Rows and roughly how far along a hidden order each lies, from 0 to 12:
[-0.26 +0.01 -3.69 -0.71 +0.28 +1.43 -0.86 -0.14 +0.83 -0.13 -1.62 -0.89 -0.18 +1.04 +0.72 +1.35 +0.02 +0.63 -0.93 -0.81 -1.11 -0.87 -1.04 -0.19 +0.84 -0.28 +2.01 -4.29 +4.42 +0.40 -0.20 -1.05 +1.87 -0.20 +0.88 -0.12 +0.35 +1.13 -0.11 +0.27 +0.80 +0.55 +0.26 +2.02 +0.75 -0.11 +0.87 -1.13 +0.28 +0.59 +0.13 -0.51 +0.78 -0.41 -1.53 -0.45 -0.81 +0.01 -0.04 +0.95 -0.24 +0.06 +2.57 +2.81 +7.74 +1.45 -0.51 +1.54 -0.21 -0.13 +0.93 -8.82 -4.52 -1.84 +2.26 -3.02 +0.19 +0.62 +2.89 -0.73 -0.66 -0.41 +3.61 +0.72 -0.35 -0.31 -0.43 +4.30 +0.30 +0.27 +1.02 +2.57 +0.18 +3.77 +0.78 -0.74 +1.45 -0.02 +1.31 -4.71 +0.15 -1.53 +0.26 -2.23 +1.17 -1.75 -4.16 -2.69 -0.59 +1.75 +0.94 -1.36 +0.59 -0.54 -0.36 -0.79 +1.78 -0.50 +0.57 +1.01 -1.86 -2.18 +4.39 -2.00 +1.74 -0.07 -0.06] => 5
[+1.11 -0.52 +0.28 +0.26 +0.25 +0.64 -0.70 +0.11 -1.16 +0.14 +1.64 +7.96 +1.25 -1.82 -0.40 -4.50 +0.29 -2.22 +1.38 +0.30 +0.26 +1.12 +3.98 +0.75 -0.69 +0.17 +0.95 +1.06 -1.53 -1.65 +0.50 -0.17 +0.23 -1.82 +0.16 -3.19 +1.02 -0.55 +0.32 +0.31 +2.28 +0.69 +0.91 -3.99 +2.39 +0.91 -0.17 -1.48 -1.57 -0.60 -1.55 +0.24 -0.63 +0.00 +2.14 -0.77 +0.24 -0.52 -0.70 +1.19 +0.13 -0.14 -3.14 -3.04 -0.45 +0.34 -1.89 +0.26 -0.28 +0.60 -0.74 +2.17 -0.96 +4.84 -1.39 -0.20 -0.84 -0.38 -1.51 +0.45 -0.25 -0.62 -0.16 +0.53 -1.25 -0.43 -1.70 +3.14 -1.05 -0.67 +0.31 -1.29 +0.11 -2.48 -0.44 -0.43 -0.59 -0.43 +3.67 +2.64 +0.10 -1.00 -0.04 -0.10 +0.60 -0.57 +3.68 -5.87 -0.73 -1.74 -0.83 -3.73 +0.01 +3.14 -0.92 +1.17 -3.91 +0.29 -0.78 +0.29 +2.30 -0.42 +0.25 -1.14 -2.64 +1.54 -0.39] => 12
[+1.09 -0.39 +0.72 +0.62 -0.32 +1.74 -0.51 -0.01 -1.31 +0.17 +2.66 +4.47 +0.89 +0.01 -0.36 -2.86 +0.11 -1.43 +0.69 +0.46 +0.36 +1.13 +2.87 +1.10 +0.28 -0.35 +1.30 +2.24 -0.70 +1.33 +0.16 -0.13 +0.62 -0.74 +0.57 -2.47 +0.43 -2.34 +0.33 +0.40 +0.44 -0.53 +0.48 -1.65 +0.35 +0.44 +0.06 -0.21 -0.81 -0.85 -0.97 +0.90 +0.31 +0.30 +1.68 +1.03 +0.52 +0.08 +0.43 +0.47 +0.22 -0.02 -4.30 -2.32 -1.48 +0.18 -0.89 -0.89 +0.29 -0.47 -0.76 +4.13 +0.61 +3.26 +0.11 +1.21 -0.21 +0.06 -0.37 +0.77 -1.01 -0.04 -1.37 +0.20 -0.39 -0.81 -1.21 -0.16 -1.42 -0.77 +0.23 -0.40 +0.09 -4.67 -0.73 +0.10 -0.33 -0.43 -0.15 +1.27 -0.27 -0.74 +0.48 +0.36 -0.73 +1.73 +2.66 -1.68 -0.19 +2.26 -0.58 -3.35 +0.00 +2.63 -2.33 -0.04 -1.63 +0.19 -1.79 -0.04 +2.48 +0.06 -1.14 -1.04 -1.22 +0.65 -0.74] => 6
[+0.31 -0.61 +4.92 +0.93 +0.02 -3.00 -0.26 +0.14 -0.53 +0.04 +1.87 -1.66 +1.21 -2.91 -0.58 -4.80 -0.03 -1.82 +0.28 -0.93 -0.88 +2.15 +3.50 +1.45 -0.77 +0.02 -0.63 +9.59 -0.66 +1.45 -0.28 +0.34 +0.61 +0.29 +0.88 -5.21 +0.31 -2.27 +1.00 +0.18 -2.20 -0.16 -0.01 -1.81 -0.59 +0.37 +0.47 +1.30 -1.84 +0.10 -0.59 +0.25 -0.47 -0.01 -0.59 -5.71 +0.44 -0.12 +0.22 -1.28 -0.01 -0.16 -1.45 -5.37 +1.87 -0.27 +0.28 -1.48 +1.50 -0.60 +0.46 +7.73 +4.16 +2.07 +2.99 +2.60 -0.73 +0.12 -5.43 +0.29 -0.02 +0.06 -4.58 +0.32 -0.85 +0.63 -0.14 -4.53 -0.81 -0.15 -1.07 -1.11 -0.83 -0.52 -2.14 +0.65 +0.37 +0.45 +4.87 -1.53 -0.25 +1.66 -0.08 +1.30 +1.38 +0.85 +7.05 +1.17 -0.26 -0.85 -1.14 -1.91 +0.38 +2.16 -0.28 +1.78 -0.03 +0.33 -0.25 +0.31 +0.01 -0.44 -3.78 -0.70 -2.70 -0.14 +1.65] => 8
[+0.33 -0.21 -2.55 +0.17 +0.23 +1.44 -1.04 +0.03 +1.01 -0.09 -0.34 -0.31 -0.03 +0.00 +0.13 -0.29 +0.11 +0.05 -0.65 -0.64 -0.82 -0.23 -0.51 +0.66 -0.22 -0.82 +2.60 +0.97 +8.56 -2.89 +0.52 -1.31 +2.44 +0.28 +2.39 -2.07 +0.05 -0.86 -0.35 +0.26 +1.23 -0.07 -0.53 +1.02 -0.87 +0.44 +1.12 -0.14 -0.16 +0.14 -0.21 -0.88 +0.93 -0.47 -1.91 -1.78 -0.13 -0.13 +0.13 +1.26 +0.04 +0.28 +2.92 +0.03 +4.29 +2.21 -0.75 +0.78 +0.36 -0.35 +0.75 -1.54 -4.19 -2.25 +3.16 -3.85 -0.23 +1.12 -0.61 -1.32 -1.11 -0.19 +3.98 +0.45 -1.04 -1.15 -0.66 +2.99 -0.21 +0.12 +0.73 +0.95 -0.19 +2.11 -0.46 -0.70 +2.16 -0.03 +2.21 -4.87 -0.07 -0.65 +0.66 -1.37 +2.44 -2.25 +1.03 -2.29 +0.55 -0.40 +0.32 -2.39 +0.21 +0.74 +0.63 -0.30 +2.32 +0.03 +0.32 +1.43 -0.45 -3.42 +3.45 -2.59 +0.55 +0.06 +1.11] => 8
[+0.45 -0.78 +4.54 +0.29 -0.20 +0.61 -0.49 +0.03 -0.90 +0.33 +2.49 +0.37 +0.45 -0.12 -0.47 -1.42 +0.06 -0.64 -0.59 -1.38 +0.73 +2.01 +3.78 +0.59 -0.17 +0.79 -0.09 +5.28 -3.25 -1.95 -0.37 +0.14 -0.05 -0.28 -1.12 -5.27 -0.45 -2.51 +0.67 +0.39 -1.16 +0.09 +0.97 -1.10 -0.14 +0.85 +0.13 +0.78 -2.15 -1.17 -1.39 +1.47 -0.41 -0.78 +0.25 -5.60 +0.67 +0.44 +0.95 -0.46 -0.15 -0.42 -6.06 -4.34 +3.16 -0.48 -1.20 -2.56 +0.99 -1.25 +0.46 +9.99 +5.27 +6.62 +1.79 +4.77 -0.81 +0.28 +3.65 +1.02 +0.83 +0.03 -3.77 -0.05 -1.27 -2.30 -1.03 -4.12 -1.41 +0.13 -0.30 -0.04 -0.53 -1.86 -1.42 +0.90 +0.13 -0.17 +2.33 +2.11 -0.32 -0.12 +0.49 +1.15 -0.56 -0.41 +4.81 +2.17 +0.05 +2.93 -0.24 -2.33 +0.11 +1.84 -1.03 +1.89 -0.87 +0.38 -2.57 +0.14 +2.66 +0.66 -2.36 -0.45 -2.71 +0.27 +1.04] => 9
[+0.44 -0.31 +2.90 +0.63 -0.83 +1.54 -0.18 -0.17 -0.35 +0.09 +1.89 -0.91 -0.49 +1.83 -0.07 +1.74 -0.10 +0.03 -0.27 +1.06 +0.91 +0.51 +3.08 +0.48 +0.70 -0.45 +0.19 +0.41 +0.08 +4.50 -0.20 +0.79 +1.25 +0.69 -0.12 -0.03 -0.59 -1.63 +0.02 +0.23 -1.13 -0.60 -4.20 +2.27 -1.90 +0.26 -0.83 +0.57 +0.02 +0.13 +0.31 +2.33 +0.59 +0.00 +1.58 +0.71 +0.32 +0.34 +0.39 -0.72 +0.29 -0.39 -2.56 -1.28 -6.50 -2.06 -0.19 -2.72 +0.97 -1.20 -0.30 +5.69 +4.19 +1.29 +2.43 +4.34 -0.56 -0.44 +1.83 +0.79 +0.87 +0.78 -2.12 +0.18 -0.17 +1.45 -0.73 -3.54 +0.45 -0.40 -0.59 +0.72 +0.45 -4.98 +0.34 +1.53 +0.01 -0.21 +2.11 +1.82 -0.52 -1.20 +0.06 +2.76 -2.29 +3.11 -2.99 +0.67 +0.35 +6.63 -0.60 +0.60 +0.04 +1.21 -1.28 -0.74 -0.82 +0.39 -1.81 -0.01 +4.03 +4.67 -1.46 -0.29 -0.24 +0.70 -1.54] => 0
[+0.99 +0.36 -1.05 +1.11 +0.14 +3.61 -0.37 -0.11 -0.70 +0.43 +1.18 +6.18 +1.06 +0.99 +0.48 -3.43 +0.18 -1.61 +0.31 +2.32 +0.57 +0.35 +3.00 +0.81 +0.78 -1.03 +2.87 -1.91 -0.12 +3.11 +0.44 -0.32 +0.85 -1.45 +1.04 +0.91 +0.82 -2.23 +0.10 +0.53 +1.96 -0.16 +0.74 -1.59 +1.65 +0.38 -0.18 -1.44 +0.08 -0.72 -0.86 -0.15 +0.20 +0.81 +1.55 +3.00 +0.25 -0.67 +0.25 +1.46 +0.11 +0.18 -1.38 +1.57 -1.87 +0.52 -1.65 +1.75 -1.17 -0.03 -1.15 -2.80 -3.87 +2.20 -1.26 -3.47 -0.37 -0.55 +2.77 +0.47 -1.51 -0.14 +4.08 -0.15 -0.53 +0.77 -1.80 +3.92 -1.00 -0.93 +0.51 +0.38 +0.33 -2.50 -1.13 -0.89 +0.18 -0.74 +0.28 +0.28 +0.18 -1.48 +0.36 -1.63 -1.03 +0.52 +3.41 -5.00 +0.35 +3.39 -1.48 -3.62 -0.62 +2.20 -2.13 -1.33 -4.30 +0.26 -0.81 +0.63 +3.00 +0.49 +0.90 -2.09 -0.37 +1.52 -1.66] => 6
[+0.93 -0.26 -0.61 +1.26 -0.01 +1.00 -0.35 +0.09 -0.81 +0.02 +1.31 +3.27 +1.45 -1.10 -0.18 -1.55 +0.32 -1.67 +0.36 +0.54 -0.48 +0.63 +1.26 +1.55 -0.10 -0.73 +1.29 +3.63 +3.07 +1.26 +0.05 -0.83 +0.85 -0.16 +2.36 -0.34 +0.61 -1.87 +0.28 +0.17 +0.24 -0.94 -0.01 -2.39 -0.12 +0.01 +0.19 -0.59 -0.32 -0.29 -0.47 -1.64 +0.30 +0.62 +1.15 +1.37 +0.37 +0.17 +0.39 +1.10 +0.15 +0.39 +0.07 -1.62 -1.55 +1.43 +0.17 +0.28 -0.02 +0.48 -0.63 +0.08 -2.69 -0.17 -0.06 -1.82 -0.09 +0.35 -2.92 -0.29 -2.32 -0.10 +1.42 -0.09 -0.28 -0.06 -0.75 +0.86 -0.91 -0.78 +0.13 -0.53 +0.03 -2.64 -1.60 -0.69 +1.09 -0.26 +1.42 -1.76 -0.13 +0.40 +0.37 -0.73 +0.79 +0.63 +2.69 -2.01 +0.26 +0.05 -0.72 -3.72 -0.25 +2.00 -1.55 -1.13 -0.93 +0.15 +0.17 +0.51 +0.85 -1.57 -0.77 -1.62 -1.15 +0.30 -0.19] => 6
[+0.70 +0.12 +2.52 +1.79 -0.48 +1.20 -0.09 +0.08 -0.76 +0.33 +3.02 +3.80 +0.95 +0.60 -0.38 -3.06 +0.01 -1.55 +1.14 +2.82 +1.14 +1.21 +1.25 +0.38 +0.37 -0.78 -0.75 +1.81 -3.54 +2.93 +0.30 +1.17 -1.09 -0.82 +0.43 +1.24 +0.23 -1.59 -0.06 +0.23 -0.22 -0.70 -0.30 -1.83 +0.16 +0.36 -1.17 -0.49 -0.30 -0.97 -0.19 +0.03 -0.75 +0.67 +3.98 +4.81 +0.47 +0.40 +0.27 +0.07 +0.42 +0.02 -0.95 -1.62 -9.37 -1.38 -0.21 -0.30 -0.51 +0.39 -1.96 +8.33 +2.93 +0.19 -3.34 +1.67 +0.05 -0.91 -0.14 +0.86 -1.39 +0.30 -2.18 -0.29 +0.28 +0.60 -1.01 -3.43 +0.02 -1.12 -0.64 -1.69 +0.17 -5.35 -0.24 +0.12 -1.74 -0.60 -2.64 +4.07 +0.03 +0.48 -0.17 +2.04 -2.03 +1.96 +3.16 -1.22 -0.08 +1.77 -1.37 -1.80 -1.19 +1.94 -1.45 -1.34 -3.99 +0.38 -0.64 -0.83 +4.04 +2.17 -4.29 -0.90 -0.50 +0.92 -2.49] => 1
[+0.28 -0.40 -1.58 -0.26 +0.13 +2.23 -1.04 -0.19 +0.54 +0.08 -0.75 -1.18 -0.14 +1.19 +0.51 +0.99 -0.01 +0.25 -1.51 -0.38 -0.69 -0.71 +0.76 +0.29 +0.52 -0.25 +3.11 -1.45 +5.82 +2.83 -0.25 -0.86 +2.73 -0.05 +1.13 -1.10 +0.07 -1.50 -0.18 +0.36 +0.66 +0.27 -1.02 +1.88 +0.21 +0.10 +0.61 -0.84 +0.04 +0.57 -0.08 +0.53 +0.82 -0.55 -1.62 -2.19 -0.34 -0.19 +0.24 +1.02 -0.22 -0.06 +0.53 +0.98 +6.73 +0.56 -1.00 +0.67 +0.22 -0.56 +0.89 -3.22 -2.73 -0.42 +4.08 -0.84 -0.47 +0.55 +3.11 -0.43 +0.58 +0.04 +4.48 +0.20 -0.91 +0.46 -0.99 +2.56 -0.03 +0.27 +0.62 +2.63 +0.19 +3.11 -0.12 -0.16 +1.57 -0.04 +3.36 -4.17 -0.06 -1.63 +0.57 -1.08 +0.59 -0.94 -1.84 -2.18 +0.17 +5.17 +0.45 -1.51 +0.60 -0.07 -0.61 -0.33 +0.47 -0.01 -0.25 +1.35 +0.16 -0.67 +2.55 -1.96 +0.26 +0.78 +0.04] => 5
[+0.65 +0.70 -0.87 +1.43 +0.12 +5.01 -0.15 -0.21 -0.47 +0.42 +0.00 +5.01 +1.44 +0.16 +0.87 -4.17 +0.06 -2.68 +0.01 +2.36 -0.19 +0.17 +5.42 +1.23 +0.33 -1.67 +4.15 -2.28 -1.70 +8.99 +0.18 -0.16 +2.61 -1.01 +3.18 +1.86 +1.12 -3.21 -0.04 +0.77 +1.44 -0.28 -1.25 -1.06 +0.02 +0.52 -0.20 -1.24 +0.27 +0.19 -0.72 +0.40 +0.43 +1.41 +1.59 +3.24 -0.04 -0.87 +0.32 +1.14 +0.01 +0.19 +0.06 +3.02 -3.89 -0.27 -1.78 +1.45 -0.91 -0.63 -0.80 -0.65 -5.86 +2.91 -0.25 -5.21 -0.73 -1.23 -2.86 +0.59 -2.34 +0.50 +2.73 +0.06 -0.54 +3.36 -2.12 +2.95 -0.52 -1.09 +0.35 +1.50 +0.58 -3.20 -1.05 -0.77 +1.35 -0.43 +6.29 -2.45 -0.05 -1.69 -0.03 -3.18 -0.98 +2.10 +1.51 -6.31 -0.11 +5.03 -2.08 -4.45 -1.43 +2.76 -2.11 -1.44 -4.01 +0.18 -0.20 +1.33 +2.94 +1.94 +2.32 -2.23 +0.29 +1.37 -2.17] => 6
[+0.99 -0.42 -0.71 +0.13 -0.15 +1.20 -0.79 -0.06 -0.76 +0.32 +2.15 +4.60 -0.09 +0.88 -0.10 -1.69 +0.07 -0.66 +0.14 -0.08 +0.21 +0.74 +1.09 +0.68 +0.64 +0.07 +1.24 +0.86 +1.61 -0.46 +0.30 -0.32 +0.73 -0.51 -0.32 -2.78 +0.05 -1.33 +0.31 +0.31 +0.70 -0.18 +1.50 -0.46 +0.69 +0.35 +0.35 -0.27 -0.51 -0.94 -0.82 +0.93 +0.31 -0.31 +0.65 -0.44 +0.53 -0.03 +0.52 +0.86 +0.09 -0.09 -4.32 -1.82 +1.73 +0.38 -1.02 -0.23 +0.18 -0.46 -0.55 +2.70 +1.25 +3.66 +1.36 +1.29 +0.01 +0.61 +4.46 +0.47 -0.27 -0.24 +0.88 +0.03 -0.71 -1.96 -1.41 +1.46 -1.48 -0.33 +0.57 -0.12 +0.01 -1.68 -0.59 +0.00 -0.11 -0.52 -2.15 +1.25 -0.20 -0.91 +0.82 +0.24 -0.64 +0.57 +3.26 -1.10 +0.20 +2.05 -0.17 -2.60 +0.34 +1.76 -1.82 -0.01 -1.01 +0.09 -1.79 +0.20 +1.86 -0.87 -0.26 -0.72 -1.45 +0.65 -0.45] => 6
[+0.08 +0.27 -4.79 -0.08 +0.37 +2.09 -0.94 -0.12 +0.19 -0.03 -1.77 +3.88 -0.02 +1.10 +0.73 -0.56 +0.05 -0.49 -0.62 -0.17 -1.04 -0.58 -1.71 -0.04 +1.20 -0.55 +1.77 -5.17 +2.33 +1.10 -0.34 -1.22 +0.71 -0.95 +1.92 +0.53 +0.63 +0.73 +0.11 +0.28 +1.33 +0.10 +1.95 +0.07 +1.20 +0.00 +0.50 -1.93 +0.42 -0.17 -0.24 -1.03 +0.59 -0.19 -0.17 +4.00 -0.89 +0.41 +0.40 +2.29 -0.07 +0.21 +3.45 +3.78 +4.01 +2.22 -1.09 +2.27 -1.02 +0.47 +0.37 -9.72 -6.15 -0.41 -0.24 -5.79 +0.43 +0.56 +2.38 -0.56 -2.46 -0.70 +4.93 +0.35 -1.15 -1.04 -0.93 +4.92 +0.11 -0.38 +1.56 +1.90 -0.04 +4.07 +0.70 -1.27 +1.06 -0.12 +1.65 -3.58 +0.31 -1.84 +0.43 -2.93 +1.66 -2.10 -3.31 -4.36 -1.63 -1.21 +1.23 -3.34 -0.07 +0.51 -1.33 -1.67 +0.96 -0.65 +1.30 +1.03 -1.64 -3.14 +4.73 -1.68 +1.65 +0.08 -1.03] => 8
